Below are the code and all the weights of a small trained network. Each question names an input and a class and asks about switching units off, where a switched-off unit gives its printed mean instead of its output.

import numpy as np


def w(rows, s, z=0):
    codes = np.array(rows[::2]) - 128.0
    scale = np.full(codes.shape[1], s)
    scale[-1] = z or s
    return codes * scale


def f(y):
    return y / 2 * (1 + np.tanh(0.7978845608 * (y + 0.044715 * y**3)))


def log_softmax(a):
    a = a - a.max(-1, keepdims=True)
    return a - np.log(np.exp(a).sum(-1, keepdims=True))


def net(x, mask):
    res = np.array(x, float).reshape(1, 2) / 4 @ E
    y = f(res @ A[0][:, :-1].T + A[0][:, -1])
    res = res + np.where(mask, y, B[0][:, -1]) @ B[0][:, :-1]
    return log_softmax(res[-1] @ U[:, :-1].T + U[:, -1])


A, B = {}, {}
E = w([
[171,181,182,54,157,71,80,125,105,86],'x0',
[176,110,184,110,87,99,249,175,120,176],'x1',
],0.013)
A[0] = w([
[176,142,86,107,135,111,245,176,107,115,113],'n0',
[121,125,184,89,112,117,207,128,180,134,115],'n1',
[140,169,142,75,143,97,105,133,148,116,85],'n2',
[153,137,130,119,103,69,127,131,122,89,67],'n3',
[148,127,172,128,103,118,230,95,134,151,120],'n4',
[92,118,82,173,123,194,144,149,133,122,96],'n5',
[108,101,102,162,135,140,176,104,130,187,90],'n6',
[116,121,131,97,160,110,92,141,130,136,73],'n7',
[141,108,138,109,138,118,188,172,110,127,95],'n8',
[106,104,62,236,136,158,228,133,156,99,101],'n9',
[118,120,108,106,167,125,158,132,119,148,244],'n10',
[97,115,92,151,125,125,105,127,152,88,77],'n11',
[83,144,63,140,149,165,7,122,151,113,112],'n12',
[185,170,165,30,170,76,103,134,129,98,97],'n13',
[124,129,133,147,103,138,134,116,153,124,250],'n14',
],0.013,0.011)
B[0] = w([
[121,68,99,116,235,97,84,117,112,130,198],'n0',
[133,144,97,162,173,133,84,74,126,149,188],'n1',
[93,67,126,119,115,144,162,168,92,190,169],'n2',
[124,141,139,99,147,184,119,109,122,203,143],'n3',
[126,114,100,234,140,176,111,75,173,122,201],'n4',
[136,69,117,57,118,217,152,115,126,170,185],'n5',
[141,141,162,84,133,100,157,96,70,244,171],'n6',
[115,52,172,152,172,178,137,152,136,178,139],'n7',
[99,114,100,136,187,174,115,119,150,130,168],'n8',
[75,145,183,78,62,168,118,130,55,143,215],'n9',
[181,128,175,143,106,48,149,223,107,9,194],'n10',
[70,120,172,137,191,155,88,133,122,182,158],'n11',
[157,109,95,211,208,97,120,83,125,150,254],'n12',
[108,118,171,83,44,163,160,111,59,144,227],'n13',
[169,129,138,121,65,34,163,177,139,3,200],'n14',
],0.019,0.017)
U = w([
[111,78,109,199,249,149,102,72,129,155,119],'0',
[58,82,203,41,54,209,191,131,65,207,147],'1',
[215,130,153,138,82,27,173,210,142,16,253],'2',
[130,159,102,92,137,165,136,147,195,149,72],'3',
[123,163,133,109,93,115,159,172,193,163,71],'4',
],0.011,0.0064)

Each question gives the input, the list of numbers given to net, and the class t.
The units are the neurons (one row each of A and B). Each row of codes is followed by its name. A weight is (code - 128) times the scale printed after its matrix; where a second scale follows, it is the last column's (A, B and U).
mask holds one flag per neuron, in row order. A switched-off neuron (its flag False) gives its mean, the last column of its row in B, instead of its output. The means were averaged over made-up inputs and are rounded, as every weight is.
A unit's drop is (log p(t) with every unit on - log p(t) with that unit switched off) / (log p(t) with every unit on - log p(t) with every unit switched off).
most important unit: the unit with the biggest drop
k most important neurons: the k neurons with the biggest drops, biggest first
drop of u: that unit's drop, to one decimal
input [4,-1], class 1: most important unit -> n13
input [-6,6], class 0: 2 most important neurons -> [n4, n0]
input [8,-7], class 1: 2 most important neurons -> [n13, n2]
input [3,3], class 2: 2 most important neurons -> [n12, n9]
input [-5,5], class 0: 4 most important neurons -> [n4, n0, n13, n1]
input [6,7], class 0: 2 most important neurons -> [n0, n4]
input [3,-2], class 2: 2 most important neurons -> [n9, n5]
input [-4,-1], class 1: 2 most important neurons -> [n9, n5]
input [-1,-3], class 2: drop of n0 -> 0.1
input [-7,-5], class 1: drop of n9 -> 1.3
input [-3,0], class 2: drop of n1 -> 0.0
